Rows are numbered. After the first seven, each row is followed by the numbers of the six nearest rows among all rows above it, by straight-line distance, nearest first.
0: 5.67	-0.15	0.03	1.47	-0.46	0.12	-0.30	1.43	-0.56	2.21	2.91	1.96	-2.28	0.93	0.19	-1.71	1.18	-1.38	2.12	-1.53	1.57	-3.64	0.84	1.25	-0.75	0.74	2.97	-4.82	-1.80	2.37	0.99	3.03	-0.92
1: 1.81	-1.59	-0.51	-0.74	-0.73	2.80	1.30	-2.26	-0.09	-1.52	2.08	-0.52	1.57	1.50	0.39	4.52	0.72	-0.45	2.11	1.15	0.25	1.14	-3.75	0.15	-1.24	-0.84	2.86	0.27	-2.11	-2.78	-1.04	-0.03	-2.20
2: -6.57	2.08	0.06	0.90	0.32	-2.00	0.18	-1.79	0.45	-1.88	-0.49	-1.99	2.79	1.74	2.30	1.95	-0.66	1.86	-0.06	0.72	0.17	0.62	-0.22	0.21	-1.35	-1.35	-3.55	1.98	1.84	1.24	-3.82	-6.13	4.69
3: -7.94	0.76	0.22	-1.88	0.85	-2.14	-1.33	0.34	0.88	-1.71	0.60	-0.09	1.50	-0.24	0.20	-0.36	0.01	-0.04	-1.58	-1.26	-0.40	-1.16	-1.36	-2.95	0.74	-2.18	-1.91	0.97	0.69	1.12	-1.44	-7.37	0.83
4: -3.66	0.87	2.74	-2.57	-1.50	-0.35	-2.25	-0.61	1.11	0.36	0.79	3.10	1.33	2.16	-1.81	2.42	-0.61	0.71	-2.32	-0.48	-0.07	0.44	0.61	-0.59	0.62	0.26	-1.53	-2.92	-1.53	-0.77	-1.61	-9.37	3.11
5: -1.84	3.82	0.20	5.14	-0.70	-1.18	-0.76	1.36	0.48	-0.46	0.75	2.30	-1.39	3.00	-0.73	-2.91	0.91	0.76	-2.20	-0.67	-0.61	0.08	-0.37	1.15	-1.96	-2.45	-1.10	-1.12	-0.65	2.33	-1.05	1.55	2.69
6: 6.90	-0.96	-0.11	1.87	-0.82	-0.98	0.35	3.87	-1.82	0.27	-0.05	-0.79	-0.73	-0.06	0.76	-3.83	-2.05	0.16	0.16	-1.24	-0.03	-1.02	0.74	0.76	-0.01	-0.15	0.95	-3.31	-1.85	-2.53	0.40	6.35	-1.96
7: -3.55	-0.11	1.18	-4.02	-0.17	-0.48	1.13	-1.05	-3.27	0.83	2.04	0.41	0.38	4.42	1.45	-0.20	0.10	1.84	0.36	2.28	-0.64	0.69	3.95	-2.44	0.52	-1.40	-1.03	-3.87	0.47	-0.99	-1.55	-6.64	1.57
4 3 2 1 5 0
8: 4.43	-0.54	-2.00	-2.16	3.54	0.36	-0.15	-0.73	-0.84	-1.20	-0.38	1.28	-1.10	-1.38	0.02	2.34	-2.39	0.56	-2.65	3.32	-0.23	-0.92	-0.14	-0.89	-0.26	-0.82	0.56	1.18	-2.83	-0.75	-1.16	5.56	-4.04
1 6 0 5 7 3
9: 1.62	1.95	1.00	3.02	0.75	1.61	-1.00	-1.74	3.58	-0.63	-3.13	-1.31	-0.79	-0.42	-0.58	0.31	0.61	0.69	-1.17	-0.09	2.80	1.43	-4.37	4.75	-1.57	1.61	0.49	2.18	0.31	-3.06	-2.62	4.62	0.44
1 5 8 6 0 2
10: -2.61	-1.17	1.99	-2.12	-2.01	-0.81	2.12	2.33	-0.11	-0.42	0.76	1.66	-0.77	0.26	1.88	0.19	-0.18	-0.43	-0.83	-0.05	1.40	-0.61	2.42	-5.05	1.81	-0.68	0.26	-2.11	-1.46	1.26	0.88	-2.51	-0.40
7 3 4 5 1 0
11: 6.68	0.56	1.83	2.08	-1.78	2.24	-0.59	3.78	0.42	1.67	6.35	-1.68	1.45	-0.39	-0.38	-3.55	0.79	1.03	-0.90	-0.05	2.31	-2.48	1.88	-1.40	-2.37	-0.58	-0.60	-5.00	-1.93	0.09	1.38	7.78	0.25
6 0 5 8 10 1
12: -5.98	-1.10	-0.35	-0.83	-2.24	-2.23	-3.71	-1.39	1.08	0.60	1.08	-1.48	0.63	1.49	0.95	0.74	-0.93	-1.27	-1.84	2.01	-0.51	0.96	2.96	-0.65	0.03	-2.68	-0.42	-1.29	-1.43	0.37	-0.62	-6.25	1.90
3 4 7 2 10 5
13: 2.08	-0.63	2.49	0.68	-0.02	1.53	1.42	3.19	-2.47	2.77	0.49	1.07	-0.10	-1.08	0.29	-1.53	-0.62	2.08	3.16	1.92	1.96	-2.40	0.12	-0.98	-2.78	-2.99	1.69	-5.04	-1.47	-0.68	0.14	3.52	-3.45
0 6 11 10 8 1
14: -4.20	2.10	1.01	-1.77	-0.07	-0.21	2.17	3.69	-2.93	-1.41	1.89	0.34	2.73	-0.52	-0.37	-1.00	-0.67	0.54	-1.11	5.56	1.08	0.05	0.25	-3.01	-0.18	-1.99	0.04	-4.27	-0.23	-0.77	0.00	-3.69	-0.47
10 7 3 12 4 13
15: 2.36	0.33	-0.69	3.31	-0.92	-1.75	-1.43	0.44	2.65	-0.92	-2.14	2.22	-0.97	-2.36	2.82	1.00	0.46	0.91	-1.56	-2.44	-0.97	1.32	-0.49	0.58	-1.09	-0.07	-0.34	0.75	-0.45	0.99	-0.65	3.92	3.57
5 9 6 8 0 10
16: 5.70	1.19	-0.34	0.89	1.26	0.63	0.49	3.19	-1.87	1.13	0.05	-0.38	-0.70	0.72	-0.86	-4.40	-0.37	-1.30	-1.36	-2.05	-0.06	0.22	2.97	0.62	-0.97	-0.37	2.10	-0.97	-3.59	-0.35	0.24	4.81	0.20
6 0 11 13 8 15
17: -1.34	-0.48	1.76	1.34	-0.74	-2.74	-2.23	1.60	1.39	1.46	3.42	-1.09	-2.30	2.11	0.31	-1.58	-2.44	1.25	0.77	0.11	3.04	-1.30	3.37	0.84	0.41	-1.42	-1.24	-1.68	-2.13	0.00	0.62	2.97	3.48
5 10 0 16 15 12
18: 4.76	0.61	0.87	-1.27	-0.90	3.42	-1.14	3.00	-4.66	1.54	1.23	-0.81	1.64	-0.31	-1.03	-3.83	1.38	2.08	-0.41	1.22	0.62	-0.10	2.16	-2.05	-0.80	-0.21	1.07	-4.95	-2.35	0.05	1.99	6.58	0.11
11 16 6 13 0 8
19: 1.66	-1.03	-3.03	2.60	0.92	-0.75	-1.86	3.64	0.90	1.20	-3.27	3.13	-0.42	-0.57	-1.00	-5.18	-0.07	-2.06	-0.80	-1.75	-2.18	0.72	-0.36	0.90	-2.20	-0.53	1.62	1.55	-2.78	0.02	0.88	1.37	3.00
16 15 5 6 0 17
20: -7.57	0.84	1.16	-0.20	-0.81	-1.53	-0.81	0.73	-0.06	1.22	1.91	1.08	0.51	1.58	1.03	2.83	-1.35	2.71	-0.16	2.99	0.51	1.68	1.07	-0.93	0.99	-3.40	-2.62	1.89	1.35	1.99	-0.61	-6.83	3.48
2 12 3 4 7 14
21: 3.76	-0.39	-0.97	-1.16	-0.17	-0.41	-0.67	0.67	-0.11	0.31	-2.68	-0.85	-0.40	-1.00	1.70	0.71	0.47	-0.46	-2.59	1.15	-0.10	0.30	-0.83	1.05	2.34	-1.99	2.40	1.43	-2.72	-0.71	0.05	6.50	-2.91
8 6 16 15 9 1
22: -0.65	-0.31	1.91	-1.61	-1.14	0.74	-0.39	-3.91	-2.56	-1.77	-2.75	0.64	0.62	-0.84	2.94	4.38	1.46	-0.36	1.07	-0.22	0.10	-0.68	0.19	-2.17	1.95	-0.93	1.96	1.28	3.40	0.36	-0.41	2.04	-1.09
1 21 10 15 8 9
23: -2.73	0.24	-0.53	1.59	-0.02	-2.19	-2.74	-3.90	3.10	-2.13	0.73	-2.18	1.24	2.21	-0.65	3.91	-2.36	-1.28	0.71	-1.31	-0.71	1.76	-3.42	2.77	3.48	0.23	3.28	1.42	1.71	0.62	-2.21	-0.94	-0.60
1 22 9 12 2 3
24: -0.24	-1.60	-1.81	-1.91	-0.36	1.09	0.73	-1.81	0.48	0.18	-3.23	0.35	1.77	-2.24	3.98	4.52	-1.55	-0.64	-2.22	-0.57	-1.73	-0.23	1.79	0.64	-1.61	1.46	2.80	2.05	1.26	1.34	-0.03	0.85	-0.59
22 15 21 1 8 10
25: 5.59	-1.36	-0.53	-1.45	0.14	0.66	-0.48	-2.63	0.86	-1.37	-2.32	-0.17	-2.49	-2.26	-1.79	1.18	-0.49	-1.24	-0.28	0.64	-3.32	-1.66	-0.36	3.75	-0.61	-0.06	1.71	0.90	-0.32	-1.51	-3.01	9.25	-3.38
21 8 9 6 16 15
26: 6.97	-0.50	0.95	0.64	0.76	0.52	-1.65	-0.47	0.00	0.43	-0.03	-2.36	0.25	-0.78	3.61	-0.31	-0.17	-0.19	1.06	0.80	-1.29	1.94	-1.68	2.64	0.98	-1.21	-0.19	1.67	-0.83	-0.11	-0.75	8.85	0.65
21 25 6 15 16 8
27: 2.74	-1.02	-1.65	-0.96	0.54	4.54	-0.53	-1.63	0.49	-0.62	-1.32	-0.94	1.04	-0.53	1.08	3.20	-0.08	-0.02	-1.44	0.89	-2.21	1.21	-0.59	-0.39	-1.21	-1.04	0.20	-1.98	-1.37	-2.09	-1.30	-0.85	-1.66
1 24 8 21 22 15
28: -7.62	0.54	2.27	-2.02	1.70	0.70	-0.75	-1.62	0.78	-1.39	0.41	0.80	-0.96	-1.01	-0.56	3.39	0.51	0.14	3.27	-0.65	0.90	0.05	-1.66	0.41	1.76	-0.78	-0.30	3.78	0.11	-1.28	0.61	-5.98	-0.79
3 20 2 4 12 23
29: -1.94	-1.41	-0.58	-2.65	-0.57	2.11	0.95	-2.14	-0.80	-0.86	-0.63	-0.97	-1.15	-1.59	2.07	4.30	0.16	0.39	1.44	-2.91	-1.10	-0.57	-2.72	-1.99	1.27	-1.98	1.63	1.38	-2.09	0.66	-0.11	5.37	-3.27
22 21 1 24 27 8
30: 6.09	-0.36	-1.31	2.48	1.21	0.87	-0.63	-2.44	0.15	2.63	-2.37	0.20	-0.29	-0.84	-0.26	0.12	-0.58	0.99	0.64	-1.51	-1.32	0.47	-0.37	1.96	2.02	-0.94	1.78	-1.74	-0.05	-0.13	1.08	9.99	-0.21
26 21 25 6 16 15
31: -9.49	2.26	0.23	-0.56	0.60	-0.97	0.82	-2.14	1.18	1.22	-1.59	-0.93	0.69	1.41	0.04	0.90	-1.95	1.12	0.22	3.20	0.39	2.10	0.33	-2.62	-0.63	-1.18	-1.03	3.44	0.40	0.47	0.11	-6.31	0.85
20 3 2 28 12 7
32: -3.40	0.45	-1.44	1.07	-0.19	-1.36	0.47	-4.65	5.20	-0.99	1.86	-0.67	-0.65	2.89	1.49	3.22	1.15	-1.76	-0.23	-0.92	1.23	0.72	-0.05	2.03	1.72	1.80	-0.23	-1.54	3.19	0.06	0.20	-3.41	1.81
23 12 2 28 4 3
33: 1.88	-0.05	1.40	0.58	-3.56	1.28	-1.49	2.00	-0.66	0.22	2.44	-1.51	0.41	1.47	-0.14	-2.31	0.70	-2.66	-1.48	-2.10	-1.95	-0.20	1.27	0.82	-0.50	2.52	2.74	-5.42	-0.36	1.00	1.41	4.18	2.62
0 16 18 6 11 17
34: 2.23	3.13	1.11	1.47	-1.45	-1.47	1.03	0.42	0.82	2.13	0.77	1.01	1.97	-0.08	0.16	-3.81	2.11	-1.35	-4.00	0.66	-0.07	-1.54	1.40	-1.60	2.86	-1.18	-2.64	3.70	-1.74	-2.12	0.05	-1.15	0.32
5 10 16 19 21 15
35: 5.85	0.05	-0.97	-0.66	-0.32	1.32	1.67	1.91	-5.11	3.33	-1.38	1.94	0.65	0.41	-0.53	-3.92	0.56	-1.62	-1.05	2.79	1.44	1.04	0.22	-2.30	0.20	-1.28	1.14	-5.76	-3.10	-2.02	-1.05	5.29	-1.49
18 6 16 13 0 21
36: 2.79	0.05	-0.38	-2.89	-1.60	1.26	1.75	1.55	-2.83	1.32	1.64	-0.21	-0.96	-2.03	-0.28	0.48	-2.06	2.10	2.68	0.51	1.53	-1.45	1.74	-3.32	1.10	-0.17	0.68	-2.42	-2.23	1.47	0.68	3.31	-2.15
13 18 10 0 6 8
37: 1.09	2.03	-1.78	-2.59	-0.77	2.94	0.02	1.93	-2.46	1.70	-0.72	1.76	0.54	1.07	-1.87	-0.45	0.44	2.18	2.03	2.12	1.84	-3.97	0.92	0.63	-1.48	1.21	-0.12	-2.32	-0.56	-0.17	-0.31	0.78	-2.58
36 13 0 18 27 35
38: 3.49	-0.93	-1.23	-3.24	1.43	1.50	0.10	0.21	-0.03	1.60	-0.66	1.93	1.56	-1.33	-0.55	3.08	1.15	-2.01	-0.07	1.07	0.94	-0.66	-0.24	0.69	1.91	1.53	0.75	0.12	-0.11	-1.43	0.18	8.45	-1.63
21 8 30 25 26 29
39: 0.18	-0.26	-0.53	1.41	-0.97	1.51	0.15	-4.26	3.07	0.76	-0.78	-2.66	1.69	0.53	1.06	3.28	-0.25	-0.96	-0.30	-2.39	1.19	0.68	0.71	0.34	0.27	1.41	1.76	0.34	5.40	2.68	2.09	-1.54	1.81
32 24 23 22 27 15
40: 3.68	1.22	0.82	1.44	-0.12	-0.61	0.99	2.69	0.21	2.59	0.89	0.40	3.00	0.95	-1.48	-2.68	1.15	-1.00	0.41	-1.57	-1.21	-3.74	2.45	0.38	-1.27	0.12	0.32	-4.64	-0.83	0.96	1.03	8.81	0.83
11 16 6 33 0 18
41: 9.16	0.21	1.20	0.28	-0.51	-0.70	-0.12	0.39	-1.45	-0.20	0.60	0.75	-0.45	-1.32	-1.17	-5.80	0.20	-0.41	1.77	-2.92	2.16	0.37	-1.51	-1.77	-0.98	1.46	0.53	-3.95	-1.61	-2.39	1.40	4.62	0.68
6 16 0 18 35 11
42: -7.56	-1.08	0.71	0.26	-0.42	-0.75	-1.75	2.35	-0.07	-1.13	0.63	1.34	1.19	0.99	-0.56	1.75	-1.65	-0.75	0.29	0.99	0.84	1.35	3.68	-0.55	1.65	-0.59	-3.96	-0.86	3.12	0.63	0.14	-4.46	-0.97
20 12 3 31 10 28
43: 0.92	-0.71	-1.64	-2.55	0.33	3.06	2.73	0.56	-0.17	-2.59	-3.74	-0.17	-0.31	0.53	-0.52	4.69	1.06	2.52	0.68	-0.84	0.01	-0.01	-2.19	-2.50	0.12	0.31	2.63	-0.73	1.85	0.34	-2.43	2.59	-2.16
29 22 27 1 24 38
44: -3.88	0.42	-0.63	0.37	-0.41	-2.27	-2.82	-2.18	3.51	-1.08	0.60	-0.52	1.34	2.13	1.03	4.30	0.73	-0.43	-1.36	-1.30	1.98	-0.01	0.51	-0.02	0.86	0.30	2.04	0.43	2.88	1.63	0.36	0.19	0.52
32 39 23 22 24 12
45: -7.23	1.05	-0.33	-2.04	-1.04	-3.39	-1.15	-1.46	1.23	-3.49	-1.09	0.95	1.12	1.84	0.59	4.34	-0.55	1.77	-1.01	3.47	0.85	0.33	1.98	-1.50	1.54	-1.41	-3.49	1.30	-0.03	-1.58	0.14	-9.99	3.58
20 2 31 3 12 4
46: -7.40	1.13	1.04	0.24	0.62	-0.76	0.21	0.91	-1.54	-1.42	2.67	0.81	0.51	0.78	-1.00	-2.03	0.27	0.45	-1.70	1.49	1.21	-0.85	1.79	-2.74	-1.53	-0.68	-1.26	-0.80	1.62	1.39	0.15	-8.56	0.31
3 42 20 14 31 12
47: -4.73	-1.24	0.06	-0.07	-0.60	-0.33	-0.09	-3.47	1.95	0.21	1.06	0.60	-0.72	0.46	0.62	7.01	-1.33	-2.48	2.25	-0.77	0.46	1.55	-1.57	2.05	-1.73	1.51	0.37	-0.48	4.14	-1.30	0.85	-2.12	-0.67
32 44 39 23 28 1
48: 1.00	-2.08	-1.65	3.81	0.42	-1.40	-1.22	-3.66	4.11	-1.93	1.93	-2.74	-0.25	2.21	0.74	1.67	-0.71	0.86	-1.59	0.58	-1.87	1.09	-1.07	3.74	-0.20	1.12	1.03	-0.45	1.82	0.86	1.07	-2.70	0.34
32 23 39 44 47 27
49: 3.03	2.41	-0.46	-2.32	-0.27	-0.05	2.54	5.37	-4.23	3.59	1.71	1.39	0.28	-0.19	0.35	-0.98	-1.53	0.24	-1.13	2.95	2.00	-0.59	-1.06	-3.62	1.71	0.06	-1.07	-5.36	-3.96	-0.85	-0.45	1.39	1.22
35 36 18 13 37 14
50: -6.41	0.41	1.84	1.45	-0.40	-1.56	-0.12	1.57	1.05	-0.09	4.05	0.38	1.45	3.20	2.70	0.48	-0.35	0.17	0.31	-1.39	1.23	0.63	1.54	-0.77	0.54	-1.57	-1.57	-0.81	2.29	1.37	-0.82	-6.12	2.65
20 46 42 3 2 12
51: -8.54	3.28	2.50	0.53	-0.65	-1.83	0.04	-0.19	-2.81	0.35	1.89	0.19	1.10	1.29	-0.12	1.92	0.99	1.39	0.11	0.33	0.10	1.16	-3.37	0.75	-0.26	-3.24	-2.75	-0.47	0.23	2.61	-2.44	-5.92	-0.10
20 3 2 50 46 31
52: -4.76	0.40	-1.96	-2.62	0.51	-0.93	0.94	-2.92	1.00	-0.93	0.85	-0.63	1.94	2.79	1.49	7.89	-1.23	-0.81	2.47	1.16	-0.18	1.01	0.30	-1.38	1.45	0.83	0.12	-1.54	4.53	1.19	-3.00	-3.24	-1.04
47 44 32 23 42 22
53: -7.38	1.18	0.75	-0.51	0.31	0.51	-1.50	1.35	1.29	-0.94	-1.62	0.27	0.44	0.38	-0.47	1.67	-1.14	-2.71	-1.09	0.64	0.41	0.67	0.58	-0.12	-0.68	-1.03	-2.61	1.93	-1.84	0.06	0.32	-6.49	1.68
3 31 12 42 28 20
54: -0.17	0.26	1.46	0.33	0.11	-1.57	-1.39	3.37	1.43	1.72	-0.31	-2.43	-2.25	-0.82	-0.31	-2.94	-0.39	-0.11	-1.67	-1.70	-1.63	0.79	0.47	1.46	0.75	0.19	-0.37	-0.73	-3.22	-0.30	-0.70	-1.23	2.32
17 19 5 16 15 34
55: -0.78	-1.29	0.57	1.86	-2.68	-1.98	-1.15	3.27	2.22	0.80	0.83	-0.50	-0.67	0.90	0.52	-3.73	1.74	0.71	-0.54	-0.44	1.97	-0.62	0.99	-1.80	-0.64	1.47	0.37	-2.32	-0.70	1.61	-2.32	1.34	2.24
54 17 5 33 10 15
56: -2.43	1.10	0.97	1.67	-1.73	-3.88	-1.75	1.43	2.56	-1.82	2.00	-0.88	1.96	-0.61	0.98	-0.54	-1.81	1.24	-0.37	0.69	-0.46	-0.19	3.74	0.62	0.91	1.13	-0.73	-1.30	-1.39	1.62	0.76	-4.44	1.77
12 50 54 42 55 10
57: -2.33	0.22	2.21	3.08	-4.59	-0.10	-2.88	2.69	1.04	1.47	3.55	-1.52	-1.20	3.81	0.04	-4.02	0.29	1.82	-2.54	-0.01	0.05	-1.78	2.75	-0.33	-1.15	-0.45	-2.98	-3.98	-3.11	-1.02	0.96	-4.19	2.54
55 56 17 54 12 5
